Below are the code and all the weights of a small trained network. Each question names an input and a class and asks about switching units off, where a switched-off unit gives its printed mean instead of its output.

import numpy as np


def w(rows, s, z=0):
    codes = np.array(rows[::2]) - 128.0
    scale = np.full(codes.shape[1], s)
    scale[-1] = z or s
    return codes * scale


def norm(h):
    return h / np.sqrt((h * h).mean(-1, keepdims=True) + 1e-5)


def f(y):
    return np.maximum(y, 0)


def log_softmax(a):
    a = a - a.max(-1, keepdims=True)
    return a - np.log(np.exp(a).sum(-1, keepdims=True))


def net(x, mask):
    res = np.array(x, float).reshape(1, 5) / 4 @ E
    u = 0
    for l in range(3):
        y = f(norm(res) @ A[l][:, :-1].T + A[l][:, -1])
        res = res + np.where(mask[u : u + 4], y, B[l][:, -1]) @ B[l][:, :-1]
        u += 4
    return log_softmax(norm(res)[-1] @ U[:, :-1].T + U[:, -1])


A, B = {}, {}
E = w([
[73,186,38,162,250,248],'x0',
[139,206,160,134,126,156],'x1',
[252,208,60,147,152,98],'x2',
[145,128,125,130,126,142],'x3',
[53,79,176,135,38,182],'x4',
],0.004)
A[0] = w([
[158,232,97,253,94,164,132],'0.n1',
[52,122,100,134,119,193,15],'0.n2',
[240,175,236,149,127,75,229],'0.n3',
[116,187,131,137,173,168,10],'0.n4',
],0.0047,0.0012)
B[0] = w([
[107,82,173,116,232,143,219],'0.n1',
[78,143,50,144,186,58,184],'0.n2',
[46,71,162,127,132,2,254],'0.n3',
[218,50,89,62,103,157,178],'0.n4',
],0.0052,0.0039)
A[1] = w([
[70,33,106,208,186,240,133],'1.n1',
[110,106,133,102,167,90,254],'1.n2',
[114,102,198,129,82,142,31],'1.n3',
[197,197,165,145,77,3,104],'1.n4',
],0.0058,0.0019)
B[1] = w([
[81,254,169,98,116,96,253],'1.n1',
[166,133,160,106,179,151,238],'1.n2',
[168,115,208,212,103,152,163],'1.n3',
[65,134,116,64,200,22,232],'1.n4',
],0.0061,0.0051)
A[2] = w([
[81,45,250,154,113,117,250],'2.n1',
[75,117,155,103,134,254,244],'2.n2',
[15,103,153,174,47,159,80],'2.n3',
[114,152,199,104,217,138,128],'2.n4',
],0.0069,0.0015)
B[2] = w([
[193,67,194,71,57,179,239],'2.n1',
[6,149,119,212,96,45,193],'2.n2',
[203,214,69,253,80,22,178],'2.n3',
[119,63,47,90,67,208,255],'2.n4',
],0.0059,0.0062)
U = w([
[142,41,169,8,33,107,105],'0',
[62,193,109,146,152,43,252],'1',
[35,212,39,104,167,199,150],'2',
[201,170,21,147,254,222,4],'3',
[178,124,223,228,12,123,5],'4',
],0.006,0.0029)

Each question gives the input, the list of numbers given to net, and the class t.
The units are the neurons (one row each of A and B). Each row of codes is followed by its name. A weight is (code - 128) times the scale printed after its matrix; where a second scale follows, it is the last column's (A, B and U).
mask holds one flag per neuron, layer by layer. A switched-off neuron (its flag False) gives its mean, the last column of its row in B, instead of its output. The means were averaged over made-up inputs and are rounded, as every weight is.
A unit's drop is (log p(t) with every unit on - log p(t) with that unit switched off) / (log p(t) with every unit on - log p(t) with every unit switched off).
The circuit of an input: a set's keep is (log p(t) with only the set's units on - log p(t) with every unit switched off) / (log p(t) with every unit on - log p(t) with every unit switched off). Starting from all 12 units, units are removed one at a time, each time the one whose removal leaves the highest keep (on an exact tie, the one counted first), for as long as the keep stays at least 0.8.
units of the circuit, in order: the units of the circuit, biggest drop first
unit that matters most: the unit with the biggest drop
top k neurons in layer l: the k neurons of layer l with the biggest drops, biggest first
drop of u: that unit's drop, to one decimal
input [-5,-3,-7,-4,8], class 4: unit that matters most => 2.n3
input [0,-3,-6,-5,8], class 4: units of the circuit, in order => 2.n3, 1.n4
input [0,8,-3,-4,3], class 4: top 2 neurons in layer 1 => 1.n3, 1.n4
input [-3,-6,-8,0,4], class 4: units of the circuit, in order => 2.n3, 1.n4, 1.n3
input [-1,2,-5,-1,3], class 4: units of the circuit, in order => 2.n3, 1.n4
input [1,5,3,-4,-2], class 3: units of the circuit, in order => 0.n1, 1.n1
input [-1,1,-7,4,5], class 4: units of the circuit, in order => 2.n3, 1.n4
input [-4,-6,-4,5,4], class 4: units of the circuit, in order => 2.n3, 1.n4, 1.n3
input [-1,5,0,4,-6], class 0: units of the circuit, in order => 1.n1, 2.n3
input [0,-3,-4,-6,5], class 4: units of the circuit, in order => 2.n3, 1.n4
input [-1,8,4,6,4], class 0: top 2 neurons in layer 0 => 0.n3, 0.n1
input [-2,-1,-8,0,4], class 4: top 2 neurons in layer 2 => 2.n3, 2.n1
input [-5,-5,0,2,7], class 4: top 2 neurons in layer 2 => 2.n3, 2.n4
input [1,-1,2,-1,-3], class 3: unit that matters most => 2.n1
input [-1,-3,-2,6,2], class 4: top 2 neurons in layer 2 => 2.n3, 2.n1
input [0,2,-2,4,-4], class 0: top 2 neurons in layer 0 => 0.n3, 0.n2
input [-5,4,-8,-4,5], class 4: drop of 2.n3 => 0.3
input [0,6,3,5,2], class 0: drop of 0.n3 => 0.3
